Below is a small trained network, with its code and all its weights. Each question gives an input and a class and asks what happens when units are switched off, that is, made to give their printed mean instead of their output.

import numpy as np


def w(rows, s, z=0):
    codes = np.array(rows[::2]) - 128.0
    scale = np.full(codes.shape[1], s)
    scale[-1] = z or s
    return codes * scale


def norm(h):
    return h / np.sqrt((h * h).mean(-1, keepdims=True) + 1e-5)


def f(y):
    return np.maximum(y, 0)


def log_softmax(a):
    a = a - a.max(-1, keepdims=True)
    return a - np.log(np.exp(a).sum(-1, keepdims=True))


def net(x, mask):
    res = np.array(x, float).reshape(1, 8) / 4 @ E
    u = 0
    for l in range(3):
        y = f(norm(res) @ A[l][:, :-1].T + A[l][:, -1])
        res = res + np.where(mask[u : u + 9], y, B[l][:, -1]) @ B[l][:, :-1]
        u += 9
    return log_softmax(norm(res)[-1] @ U[:, :-1].T + U[:, -1])


A, B = {}, {}
E = w([
[125,122,131,126,118,119,128],'x0',
[138,126,3,150,53,166,66],'x1',
[128,126,128,127,123,126,129],'x2',
[62,195,185,93,66,191,78],'x3',
[33,175,51,104,148,102,196],'x4',
[127,126,126,126,138,134,125],'x5',
[128,128,130,128,125,126,129],'x6',
[127,127,127,125,139,130,124],'x7',
],0.0019)
A[0] = w([
[53,215,152,119,119,158,125,131],'0.n0',
[230,105,195,161,124,112,36,62],'0.n1',
[188,19,112,218,152,85,148,70],'0.n2',
[144,82,248,131,223,134,239,113],'0.n3',
[178,88,4,169,80,152,53,92],'0.n4',
[186,87,111,234,178,101,145,55],'0.n5',
[142,115,74,180,188,39,198,98],'0.n6',
[198,77,87,198,163,79,209,4],'0.n7',
[82,166,204,115,119,131,28,83],'0.n8',
],0.0028,0.0015)
B[0] = w([
[196,97,108,77,83,153,134,209],'0.n0',
[49,17,165,212,126,202,245,218],'0.n1',
[164,150,119,39,137,140,108,220],'0.n2',
[123,197,89,210,81,60,2,240],'0.n3',
[111,190,216,175,160,12,72,252],'0.n4',
[174,91,69,32,97,153,97,194],'0.n5',
[122,142,124,17,69,158,148,219],'0.n6',
[196,143,129,33,183,145,114,200],'0.n7',
[157,112,142,48,77,166,112,189],'0.n8',
],0.0025,0.0026)
A[1] = w([
[181,137,98,28,99,211,54,132],'1.n0',
[156,35,198,111,88,122,84,252],'1.n1',
[40,113,70,103,169,123,243,101],'1.n2',
[4,208,54,72,148,114,219,157],'1.n3',
[129,196,212,168,178,65,117,77],'1.n4',
[94,172,148,113,20,205,75,146],'1.n5',
[119,140,34,196,109,108,83,73],'1.n6',
[137,133,96,211,148,96,60,129],'1.n7',
[176,61,165,213,205,195,174,164],'1.n8',
],0.0026,0.0016)
B[1] = w([
[139,111,139,99,140,71,202,226],'1.n0',
[45,173,2,142,166,153,193,255],'1.n1',
[155,32,166,196,88,182,141,184],'1.n2',
[161,28,196,214,116,180,122,251],'1.n3',
[123,176,80,203,123,41,38,162],'1.n4',
[195,139,114,89,254,90,161,237],'1.n5',
[160,108,186,152,156,67,55,161],'1.n6',
[79,190,170,160,94,89,109,168],'1.n7',
[18,115,112,140,13,180,193,173],'1.n8',
],0.0028)
A[2] = w([
[122,86,113,205,94,192,137,193],'2.n0',
[159,86,81,155,155,126,118,144],'2.n1',
[104,141,150,98,139,156,165,1],'2.n2',
[120,107,94,107,169,98,118,63],'2.n3',
[126,75,81,125,149,82,146,244],'2.n4',
[123,182,153,2,133,165,142,79],'2.n5',
[83,138,135,175,87,154,127,141],'2.n6',
[104,188,131,186,125,63,64,39],'2.n7',
[97,147,194,165,184,40,132,70],'2.n8',
],0.004,0.00074)
B[2] = w([
[42,69,247,172,161,152,203,251],'2.n0',
[92,144,159,84,128,105,97,208],'2.n1',
[134,180,63,142,85,54,82,160],'2.n2',
[158,180,137,109,100,159,143,173],'2.n3',
[142,218,155,87,117,196,120,237],'2.n4',
[250,100,43,41,152,99,158,231],'2.n5',
[183,103,130,79,215,136,176,197],'2.n6',
[84,169,87,242,104,27,4,241],'2.n7',
[98,127,42,171,68,150,60,214],'2.n8',
],0.0035,0.0025)
U = w([
[212,165,87,1,158,134,145,252],'0',
[77,184,114,238,131,61,14,34],'1',
[55,63,219,178,165,200,207,83],'2',
],0.0058,0.00032)

Each question gives the input, the list of numbers given to net, and the class t.
The units are the neurons (one row each of A and B). Each row of codes is followed by its name. A weight is (code - 128) times the scale printed after its matrix; where a second scale follows, it is the last column's (A, B and U).
mask holds one flag per neuron, layer by layer. A switched-off neuron (its flag False) gives its mean, the last column of its row in B, instead of its output. The means were averaged over made-up inputs and are rounded, as every weight is.
A unit's drop is (log p(t) with every unit on - log p(t) with that unit switched off) / (log p(t) with every unit on - log p(t) with every unit switched off).
The circuit of an input: a set's keep is (log p(t) with only the set's units on - log p(t) with every unit switched off) / (log p(t) with every unit on - log p(t) with every unit switched off). Starting from the 12 units with the biggest drops (on a tie, the unit counted first), units are removed one at a time, each time the one whose removal leaves the highest keep (on an exact tie, the one counted first), for as long as the keep stays at least 0.8.
circuit, biggest first: the units of the circuit, biggest drop first
k most important neurons: the k neurons with the biggest drops, biggest first
k most important neurons of layer l: the k neurons of layer l with the biggest drops, biggest first
input [-2,3,-3,-5,-7,-7,7,-7], class 2: circuit, biggest first	[0.n1, 2.n0]
input [-4,-8,-1,8,-2,-6,-2,8], class 0: 3 most important neurons	[0.n8, 0.n4, 2.n5]
input [0,-5,-1,7,7,-2,5,-1], class 0: 2 most important neurons of layer 2	[2.n5, 2.n0]
input [-5,-6,-3,4,-5,8,3,3], class 1: 2 most important neurons	[0.n3, 1.n3]
input [-8,-6,-3,-2,-4,0,-3,-6], class 1: circuit, biggest first	[0.n3]
input [-5,3,2,5,-7,7,7,0], class 2: circuit, biggest first	[0.n1, 2.n0]
input [-1,-2,1,3,-3,-8,8,-2], class 0: circuit, biggest first	[1.n3, 2.n5]
input [4,-6,4,6,5,6,2,5], class 0: 3 most important neurons	[0.n0, 0.n4, 0.n8]
input [-3,7,-4,1,8,-4,-3,-7], class 2: circuit, biggest first	[1.n3, 0.n3, 2.n0]
input [-2,5,3,-7,-8,6,7,3], class 2: 2 most important neurons	[0.n1, 1.n8]
input [0,4,-8,4,1,6,-6,-6], class 0: 3 most important neurons	[0.n3, 0.n0, 1.n5]
input [3,-4,6,3,4,4,3,-8], class 1: 2 most important neurons of layer 0	[0.n1, 0.n3]
input [-3,-4,6,2,4,-7,-4,0], class 1: 3 most important neurons	[0.n3, 0.n1, 1.n4]
input [1,1,-1,5,7,-6,6,-5], class 2: 2 most important neurons of layer 1	[1.n3, 1.n2]
input [7,-5,-7,5,4,-2,5,-2], class 0: circuit, biggest first	[2.n5]
input [-5,-3,-8,6,-6,8,-1,-3], class 0: 4 most important neurons	[0.n8, 1.n3, 2.n5, 1.n5]
input [-8,7,5,8,-2,-3,-4,6], class 0: 2 most important neurons of layer 0	[0.n3, 0.n8]
input [2,5,-7,7,-6,4,-8,-2], class 0: 2 most important neurons	[1.n3, 1.n5]
input [6,-8,-3,-4,-7,5,2,7], class 1: 2 most important neurons	[0.n3, 1.n4]
input [-6,4,0,2,-6,-4,-4,6], class 2: 2 most important neurons	[0.n1, 0.n3]
input [3,5,2,3,-7,1,1,-6], class 2: 2 most important neurons	[0.n1, 0.n3]
input [-3,6,-3,-7,8,8,1,0], class 2: 2 most important neurons of layer 0	[0.n3, 0.n0]
input [4,-6,-8,-5,1,-4,0,0], class 1: 2 most important neurons of layer 1	[1.n4, 1.n5]
